-5.966	8.718	-6.446	0.822	0.185	7.582	-7.890 : fupes
2.859	4.742	-0.712	1.307	5.037	2.322	-2.342 : zino
-0.947	5.678	0.365	1.416	1.289	4.792	-3.705 : benod
2.085	0.213	-0.183	-0.010	2.560	-1.067	0.310 : zevel
6.170	-8.524	9.326	0.619	-0.704	-6.923	8.946 : Tuvas
4.923	5.871	0.215	-0.062	5.066	3.004	-3.019 : tedu
tags:
5.066 -> Q871
5.037 -> Q215
1.289 -> Q568
-0.704 -> Q49
0.185 -> Q173
0.365 -> Q214
2.560 -> Q236
join benod 5:  => Q568
find: -0.947	5.678	0.365	1.416	1.289	4.792	-3.705 => benod
find: 6.170	-8.524	9.326	0.619	-0.704	-6.923	8.946 => Tuvas
find: 2.859	4.742	-0.712	1.307	5.037	2.322	-2.342 => zino

2.400	2.400	-5.963	6.015  vuve
-0.561	-0.561	-3.664	5.216  Konu
2.481	2.481	3.124	-4.883  Repem
5.032	5.032	-8.684	2.670  Bula
-1.638	-2.073	-2.073	-1.456  sasi
-3.775	-3.775	4.917	1.125  tepom
2.582	2.582	-5.730	5.157  kem
-2.073	-2.073	-1.638	-1.771  vonal
1.899	1.899	-8.148	0.190  basif
-2.792	1.899	-8.148	0.190  zon
-3.892	-3.892	-1.457	0.144  zaz
-2.871	-2.871	-1.266	7.759  Bapeg
find: -2.073	-2.073	-1.638 => vonal
Table of tags by key:
-0.561 -> Q800
-5.730 -> Q607
-2.871 -> Q657
2.582 -> Q620
2.481 -> Q559
2.400 -> Q628
join kem 2:  => Q620
find: 1.899	1.899	-8.148	0.190 => basif
find: 5.032	5.032	-8.684	2.670 => Bula
find: 2.400	2.400	-5.963	6.015 => vuve

6.408	0.170	-8.402	-1.060	-1.804 = Zefif
-1.394	1.759	-3.613	-0.562	1.208 = gakev
2.370	-0.309	-8.931	0.304	-1.443 = kof
1.817	-0.641	-9.003	2.254	0.786 = povip
-2.908	-1.895	1.333	0.791	3.119 = Nuba
6.408	0.170	-8.402	-1.060	2.414 = dek
-4.221	0.720	7.007	-0.363	0.074 = Timi
4.123	1.386	-8.342	-0.603	-2.542 = besuk
2.659	0.757	-1.163	1.607	-4.688 = luzu
Table of tags by key:
-1.443 -> Q74
-1.442 -> Q201
2.371 -> Q291
-4.221 -> Q538
6.408 -> Q989
2.370 -> Q375
join kof 1:  => Q375
find: -4.221	0.720	7.007	-0.363	0.074 => Timi

2.001	-3.524	-3.524	-7.796	0.311	5.169	4.221	-0.970	0.845	4.071	7.834	0.281	-0.180	0.289	0.645 : Palat
4.221	-0.971	0.845	-7.796	0.311	5.169	4.221	-0.970	0.845	4.071	7.834	0.281	-0.180	-0.602	8.593 : pevez
-2.841	2.002	-3.524	-7.796	0.311	5.169	4.221	-0.970	0.845	4.071	7.834	0.281	-0.180	-0.602	-1.478 : vodav
find: 2.001	-3.524	-3.524	-7.796	0.311	5.169	4.221	-0.970	0.845	4.071	7.834	0.281	-0.180	0.289	0.645 => Palat
find: -2.841	2.002	-3.524	-7.796	0.311	5.169	4.221	-0.970	0.845	4.071	7.834	0.281	-0.180	-0.602	-1.478 => vodav
Table of tags by key:
0.311 -> Q363
0.312 -> Q6
-2.841 -> Q330
-2.840 -> Q455
2.001 -> Q328
4.071 -> Q305
join vodav 1:  => Q330
find: 2.002	-3.524 => vodav
find: 4.221	-0.971	0.845	-7.796	0.311	5.169	4.221	-0.970	0.845	4.071	7.834	0.281	-0.180	-0.602	8.593 => pevez

2.892	5.217	-5.592	4.020	5.856	-4.274	0.906 : naz
-0.834	-0.229	2.042	2.197	-0.531	-0.929	1.656 : tupoz
-0.834	-0.229	-5.592	2.197	-0.531	-0.929	1.656 : tofim
-3.198	5.802	5.800	4.329	6.058	5.030	4.950 : tusis
-6.611	-0.277	4.406	-0.350	-1.111	1.120	0.704 : Paput
-0.834	-0.229	1.325	2.197	-0.531	-0.929	1.656 : muz
Table of tags by key:
-0.929 -> Q587
-0.277 -> Q102
5.802 -> Q42
5.801 -> Q456
-0.230 -> Q89
-0.531 -> Q371
5.217 -> Q707
-0.229 -> Q947
join muz 2:  => Q947
find: -0.834	-0.229	1.325	2.197	-0.531	-0.929	1.656 => muz

-1.354	-5.678	-2.069	6.954	-5.065	-3.733	6.736	-4.716	-2.916	-6.727	-1.386	6.748	5.477	-3.606	6.991	-1.599	6.915	-5.219	6.155	-4.276 -> keto
1.155	2.265	0.079	-1.566	2.362	1.351	-1.133	-0.577	0.923	1.364	1.273	-0.964	-3.182	-1.662	-1.021	1.674	-2.409	1.175	-1.678	-0.135 -> zas
-3.387	-0.854	3.723	-2.396	-0.609	-2.720	-1.418	3.128	3.368	2.725	-2.497	-1.859	-1.560	1.322	-1.581	1.047	-1.618	-2.389	-0.074	3.972 -> Lig
1.779	0.166	-3.276	0.444	-0.078	1.509	-0.316	-1.917	-3.093	-2.191	1.390	0.331	1.130	-0.319	-0.081	-1.840	0.473	1.192	-1.031	-2.755 -> sek
-3.389	-0.971	3.392	-2.318	-0.819	-2.787	-1.459	2.493	2.907	2.392	-2.666	-2.015	-1.633	1.190	-1.740	0.753	-1.620	-2.127	-0.083	3.519 -> mevaz
-1.620	-2.126	-1.123	-1.450	-1.147	-0.333	-1.790	0.176	-1.148	-0.222	-1.408	-1.729	0.384	1.421	-1.649	-2.272	-0.678	0.224	-1.381	-0.271 -> bar
-3.267	-0.937	3.348	-2.660	-0.642	-2.644	-1.577	2.598	3.344	2.458	-2.480	-2.090	-2.287	0.475	-1.870	1.287	-2.320	-2.515	-0.749	3.470 -> Dodit
-1.198	-0.776	-1.800	-2.968	-1.343	-0.183	-3.649	0.297	-1.979	-0.089	-1.859	-3.653	-0.362	2.073	-3.628	-3.292	-2.065	0.786	-3.018	-0.325 -> dusi
-3.225	-0.949	3.035	-2.287	-0.848	-2.546	-1.453	1.927	2.851	2.406	-2.844	-1.923	-1.390	1.303	-1.536	0.382	-1.506	-1.879	-0.168	3.262 -> voke
0.164	0.580	1.095	0.127	0.598	0.140	0.280	0.924	0.857	0.817	0.158	-0.188	-0.803	-0.064	-0.142	1.115	-0.290	-3.018	-0.325	0.786 -> fubev
0.058	2.645	-0.342	-5.097	2.313	1.748	-4.872	0.244	1.192	3.383	-0.104	-3.933	-2.820	1.781	-3.854	-0.815	-4.291	1.593	-4.536	1.831 -> mub
find: 0.786	-3.018	-0.325 => dusi
find: 0.058	2.645	-0.342	-5.097	2.313	1.748 => mub
find: 1.779	0.166	-3.276	0.444	-0.078	1.509	-0.316	-1.917	-3.093 => sek
find: -1.620	-2.127 => mevaz
tags:
0.786 -> Q205
-2.546 -> Q128
0.164 -> Q331
0.140 -> Q381
join fubev 6:  => Q381

